Here is a tiny trained network, its code and every weight. The questions are about switching its units off for an input and a class, where a switched-off unit gives its printed mean instead of its output.

import numpy as np


def w(rows, s, z=0):
    codes = np.array(rows[::2]) - 128.0
    scale = np.full(codes.shape[1], s)
    scale[-1] = z or s
    return codes * scale


def norm(h):
    return h / np.sqrt((h * h).mean(-1, keepdims=True) + 1e-5)


def f(y):
    return y / 2 * (1 + np.tanh(0.7978845608 * (y + 0.044715 * y**3)))


def log_softmax(a):
    a = a - a.max(-1, keepdims=True)
    return a - np.log(np.exp(a).sum(-1, keepdims=True))


def net(x, mask):
    res = np.array(x, float).reshape(1, 7) / 4 @ E
    u = 0
    for l in range(2):
        y = f(norm(res) @ A[l][:, :-1].T + A[l][:, -1])
        res = res + np.where(mask[u : u + 11], y, B[l][:, -1]) @ B[l][:, :-1]
        u += 11
    return log_softmax(norm(res)[-1] @ U[:, :-1].T + U[:, -1])


A, B = {}, {}
E = w([
[136,77,137,145,173,69,45,252,101,105,168],'x0',
[202,92,95,146,54,91,237,176,106,24,192],'x1',
[85,52,223,24,115,188,208,143,190,165,174],'x2',
[155,76,97,176,84,82,158,117,210,228,95],'x3',
[130,129,144,133,150,112,147,146,121,118,115],'x4',
[234,163,164,78,155,166,80,122,186,118,108],'x5',
[123,143,75,113,117,135,153,132,107,192,167],'x6',
],0.0046)
A[0] = w([
[201,192,112,70,144,172,137,92,158,120,126,167],'L0N1',
[136,129,142,131,142,46,123,218,119,125,178,56],'L0N2',
[183,116,121,38,141,178,128,161,163,158,83,155],'L0N3',
[141,112,137,181,173,130,85,163,111,124,180,18],'L0N4',
[190,142,94,185,171,159,101,123,106,168,89,104],'L0N5',
[116,146,136,71,134,149,86,113,9,95,161,4],'L0N6',
[146,95,150,95,136,82,28,196,157,133,181,84],'L0N7',
[172,78,146,173,70,74,110,165,174,219,91,33],'L0N8',
[96,113,99,95,105,33,93,214,152,139,136,67],'L0N9',
[160,116,95,107,88,128,182,119,124,167,141,133],'L0N10',
[254,90,118,172,77,126,155,133,64,97,185,77],'L0N11',
],0.0064,0.0031)
B[0] = w([
[177,70,181,133,96,56,127,102,68,112,100,237],'L0N1',
[146,172,141,73,48,122,160,68,167,113,89,195],'L0N2',
[138,107,166,219,96,150,95,143,129,138,138,213],'L0N3',
[139,166,51,86,71,115,134,66,116,168,150,140],'L0N4',
[94,176,130,248,98,140,140,114,188,127,162,191],'L0N5',
[178,56,94,83,165,142,123,159,55,103,55,182],'L0N6',
[157,164,180,120,50,82,181,10,110,186,148,202],'L0N7',
[144,31,72,77,212,151,131,107,45,81,145,197],'L0N8',
[118,238,172,94,111,126,135,37,117,128,129,175],'L0N9',
[75,155,169,110,148,82,136,109,126,2,114,192],'L0N10',
[96,107,101,145,96,134,174,218,188,82,137,253],'L0N11',
],0.0061,0.0034)
A[1] = w([
[44,88,179,53,136,166,186,189,98,78,151,115],'L1N1',
[13,122,37,147,100,88,170,82,102,193,161,177],'L1N2',
[98,51,227,29,99,154,153,171,167,191,219,68],'L1N3',
[166,6,4,100,172,13,151,91,228,179,78,133],'L1N4',
[61,101,168,151,65,112,177,65,79,138,46,247],'L1N5',
[39,179,118,74,214,141,14,142,161,237,78,2],'L1N6',
[105,170,162,95,241,135,1,70,173,254,81,133],'L1N7',
[116,166,143,67,164,220,85,197,84,75,138,47],'L1N8',
[104,85,196,43,105,147,169,119,168,137,160,25],'L1N9',
[126,166,117,14,130,48,97,113,15,73,139,114],'L1N10',
[150,224,40,200,115,47,95,149,72,72,108,138],'L1N11',
],0.0055,0.0023)
B[1] = w([
[167,125,67,136,142,91,57,167,158,188,71,210],'L1N1',
[144,94,226,121,124,184,91,190,87,127,151,221],'L1N2',
[54,169,73,223,228,167,24,160,192,163,100,209],'L1N3',
[226,64,150,12,206,190,66,59,28,139,16,176],'L1N4',
[129,193,251,154,28,59,145,147,30,183,224,254],'L1N5',
[115,108,66,37,19,64,214,164,217,2,83,176],'L1N6',
[179,117,60,105,99,80,229,249,128,14,213,238],'L1N7',
[164,56,103,105,182,141,133,103,38,143,63,139],'L1N8',
[107,204,35,171,182,133,48,75,119,152,119,178],'L1N9',
[137,67,184,108,141,169,178,54,81,223,111,194],'L1N10',
[63,129,171,154,212,205,57,115,222,227,124,247],'L1N11',
],0.0053,0.0056)
U = w([
[96,148,19,85,65,84,209,240,216,34,147,76],'0',
[35,218,34,254,212,213,28,116,235,213,81,123],'1',
[205,54,54,45,214,204,113,58,2,141,34,20],'2',
[109,244,192,123,40,93,177,35,120,196,182,2],'3',
[143,143,149,176,92,124,95,191,112,175,132,195],'4',
],0.0062,0.0034)

Each question gives the input, the list of numbers given to net, and the class t.
The units are the neurons (one row each of A and B). Each row of codes is followed by its name. A weight is (code - 128) times the scale printed after its matrix; where a second scale follows, it is the last column's (A, B and U).
mask holds one flag per neuron, layer by layer. A switched-off neuron (its flag False) gives its mean, the last column of its row in B, instead of its output. The means were averaged over made-up inputs and are rounded, as every weight is.
A unit's drop is (log p(t) with every unit on - log p(t) with that unit switched off) / (log p(t) with every unit on - log p(t) with every unit switched off).
The circuit of an input: a set's keep is (log p(t) with only the set's units on - log p(t) with every unit switched off) / (log p(t) with every unit on - log p(t) with every unit switched off). Starting from the 12 units with the biggest drops (on a tie, the unit counted first), units are removed one at a time, each time the one whose removal leaves the highest keep (on an exact tie, the one counted first), for as long as the keep stays at least 0.8.
units of the circuit, in order: the units of the circuit, biggest drop first
unit that matters most: the unit with the biggest drop
k most important neurons: the k neurons with the biggest drops, biggest first
k most important neurons of layer l: the k neurons of layer l with the biggest drops, biggest first
drop when u is switched off: that unit's drop, to one decimal
input [5,-1,-3,-1,-4,4,6], class 3: units of the circuit, in order -> [L0N7]
input [-4,5,7,6,-7,1,5], class 1: units of the circuit, in order -> [L1N3, L1N9]
input [7,-7,-7,-5,5,-5,-3], class 0: units of the circuit, in order -> [L1N6, L0N1]
input [5,-7,-5,-8,-7,-2,6], class 2: 3 most important neurons -> [L0N6, L1N10, L1N8]
input [1,-7,-5,-7,1,3,8], class 0: 2 most important neurons -> [L1N7, L1N6]
input [4,2,-8,5,-2,0,-2], class 1: 2 most important neurons -> [L1N11, L0N5]
input [8,-2,6,-6,-7,8,3], class 3: 3 most important neurons -> [L0N7, L0N11, L1N11]
input [7,2,-5,-8,4,-3,8], class 2: 3 most important neurons -> [L0N6, L1N10, L1N5]
input [-3,-5,1,-1,-4,7,-4], class 4: 2 most important neurons -> [L0N1, L0N3]
input [-5,-6,3,3,2,3,5], class 0: 3 most important neurons -> [L1N7, L0N7, L1N6]
input [-1,6,5,8,-5,4,5], class 2: 2 most important neurons -> [L1N4, L0N8]
input [-1,6,2,-7,-6,2,2], class 2: 3 most important neurons -> [L0N6, L1N8, L1N7]
input [-4,-4,-4,4,2,6,-6], class 4: 2 most important neurons -> [L0N1, L1N7]
input [0,-4,-3,-5,5,-3,-2], class 2: 2 most important neurons -> [L0N6, L1N8]
input [4,3,-3,8,0,8,4], class 2: units of the circuit, in order -> [L1N4]
input [0,-8,7,-2,-3,6,-4], class 0: 4 most important neurons -> [L1N7, L1N6, L1N11, L0N11]
input [5,-7,4,6,-5,3,-3], class 0: 3 most important neurons -> [L1N7, L1N6, L0N1]
input [-7,5,0,7,-5,7,4], class 2: 2 most important neurons of layer 1 -> [L1N4, L1N7]
input [-2,-4,3,-7,-5,-4,-4], class 2: 2 most important neurons -> [L0N6, L1N8]
input [-6,-4,-3,4,4,0,-6], class 3: unit that matters most -> L1N5
input [-5,1,6,-2,3,2,1], class 1: 2 most important neurons of layer 1 -> [L1N3, L1N9]
input [4,3,-3,5,0,-5,5], class 2: 2 most important neurons of layer 1 -> [L1N4, L1N10]
input [4,3,7,-5,-2,-5,3], class 1: drop when L1N3 is switched off -> 0.4
input [-2,6,8,5,0,-4,2], class 1: drop when L1N7 is switched off -> 0.2
input [7,-3,3,-4,-6,3,-5], class 3: drop when L0N7 is switched off -> 1.9
input [3,-1,5,1,1,2,-4], class 1: drop when L0N7 is switched off -> -0.1
input [2,1,-2,8,4,5,2], class 2: unit that matters most -> L0N8
